Here is a tiny trained network, its code and every weight. The questions are about switching its units off for an input and a class, where a switched-off unit gives its printed mean instead of its output.

import numpy as np


def w(rows, s, z=0):
    codes = np.array(rows[::2]) - 128.0
    scale = np.full(codes.shape[1], s)
    scale[-1] = z or s
    return codes * scale


def norm(h):
    return h / np.sqrt((h * h).mean(-1, keepdims=True) + 1e-5)


def f(y):
    return np.maximum(y, 0)


def log_softmax(a):
    a = a - a.max(-1, keepdims=True)
    return a - np.log(np.exp(a).sum(-1, keepdims=True))


def net(x, mask):
    res = np.array(x, float).reshape(1, 4) / 4 @ E
    u = 0
    for l in range(3):
        y = f(norm(res) @ A[l][:, :-1].T + A[l][:, -1])
        res = res + np.where(mask[u : u + 6], y, B[l][:, -1]) @ B[l][:, :-1]
        u += 6
    return log_softmax(norm(res)[-1] @ U[:, :-1].T + U[:, -1])


A, B = {}, {}
E = w([
[164,105,249,94,62,222,56,126],'x0',
[127,132,138,128,128,117,134,119],'x1',
[130,128,142,131,130,113,137,127],'x2',
[252,136,106,67,89,46,38,132],'x3',
],0.0031)
A[0] = w([
[144,122,210,113,118,195,86,138,187],'L0N0',
[205,118,100,87,112,74,71,127,172],'L0N1',
[200,117,71,130,77,48,96,95,9],'L0N2',
[198,159,205,96,60,165,69,118,80],'L0N3',
[95,128,253,158,92,248,99,126,98],'L0N4',
[20,133,95,130,118,147,211,110,189],'L0N5',
],0.0056,0.0014)
B[0] = w([
[158,85,180,83,6,208,153,82,218],'L0N0',
[221,201,131,33,107,106,94,133,219],'L0N1',
[41,101,104,78,125,149,231,134,199],'L0N2',
[146,64,145,254,220,87,36,133,229],'L0N3',
[67,173,42,32,121,124,230,132,254],'L0N4',
[165,108,190,213,108,136,42,137,220],'L0N5',
],0.0062,0.007)
A[1] = w([
[91,222,93,120,117,129,161,176,89],'L1N0',
[114,198,93,67,190,60,149,153,2],'L1N1',
[109,117,138,222,219,158,53,136,68],'L1N2',
[174,213,115,60,51,149,137,129,232],'L1N3',
[125,129,136,254,116,135,62,139,61],'L1N4',
[119,158,197,231,119,105,96,147,124],'L1N5',
],0.0075,0.00056)
B[1] = w([
[180,89,131,57,147,95,87,133,177],'L1N0',
[99,151,33,103,114,97,187,112,192],'L1N1',
[88,108,182,205,158,114,90,206,208],'L1N2',
[94,96,175,253,179,92,121,142,253],'L1N3',
[90,122,161,229,196,129,124,168,221],'L1N4',
[87,109,115,215,185,127,93,191,212],'L1N5',
],0.0053,0.007)
A[2] = w([
[121,215,2,116,100,106,155,122,47],'L2N0',
[115,215,82,52,180,100,173,136,143],'L2N1',
[181,167,183,113,116,168,63,126,52],'L2N2',
[216,153,188,119,103,160,38,114,2],'L2N3',
[216,196,130,97,110,99,71,132,31],'L2N4',
[34,205,142,72,71,226,225,105,54],'L2N5',
],0.0078,0.00079)
B[2] = w([
[128,254,184,101,90,106,138,126,198],'L2N0',
[115,233,84,133,91,138,109,137,204],'L2N1',
[181,112,161,86,108,111,75,115,181],'L2N2',
[232,136,176,36,185,113,82,143,214],'L2N3',
[71,90,132,146,103,197,163,107,185],'L2N4',
[99,14,25,116,99,176,203,45,254],'L2N5',
],0.0087,0.0063)
U = w([
[79,100,175,254,183,123,90,205,94],'0',
[87,36,76,115,88,175,196,77,147],'1',
[112,244,108,100,88,85,147,141,233],'2',
[227,83,211,58,140,131,56,131,2],'3',
],0.009,0.00076)

Each question gives the input, the list of numbers given to net, and the class t.
The units are the neurons (one row each of A and B). Each row of codes is followed by its name. A weight is (code - 128) times the scale printed after its matrix; where a second scale follows, it is the last column's (A, B and U).
mask holds one flag per neuron, layer by layer. A switched-off neuron (its flag False) gives its mean, the last column of its row in B, instead of its output. The means were averaged over made-up inputs and are rounded, as every weight is.
A unit's drop is (log p(t) with every unit on - log p(t) with that unit switched off) / (log p(t) with every unit on - log p(t) with every unit switched off).
most important unit: the unit with the biggest drop
k most important neurons: the k neurons with the biggest drops, biggest first
k most important neurons of layer l: the k neurons of layer l with the biggest drops, biggest first
drop when u is switched off: that unit's drop, to one decimal
input [-5,8,6,1], class 2: most important unit : L0N3
input [8,1,5,0], class 1: 2 most important neurons : [L0N4; L0N5]
input [0,-6,4,1], class 2: 3 most important neurons of layer 0 : [L0N5; L0N0; L0N2]
input [7,6,5,0], class 1: 2 most important neurons : [L0N4; L0N5]
input [3,-1,1,1], class 3: 3 most important neurons : [L0N3; L0N0; L0N2]
input [-7,4,6,0], class 0: 3 most important neurons : [L0N4; L0N1; L0N5]
input [-6,3,-7,1], class 2: 2 most important neurons of layer 0 : [L0N3; L0N0]
input [-6,-3,3,0], class 0: 2 most important neurons of layer 0 : [L0N4; L0N1]
input [3,3,7,1], class 3: 2 most important neurons of layer 0 : [L0N3; L0N0]
input [-4,-8,-5,1], class 2: 2 most important neurons : [L0N3; L0N0]
input [-3,-4,5,1], class 2: 2 most important neurons : [L0N0; L0N3]
input [-7,-8,-8,-2], class 0: drop when L0N4 is switched off : 0.4
input [-5,6,2,0], class 0: drop when L0N4 is switched off : 5.1
input [-1,0,-2,8], class 2: drop when L0N2 is switched off : 0.6
input [8,-7,-4,-1], class 1: most important neuron of layer 0 : [L0N4]
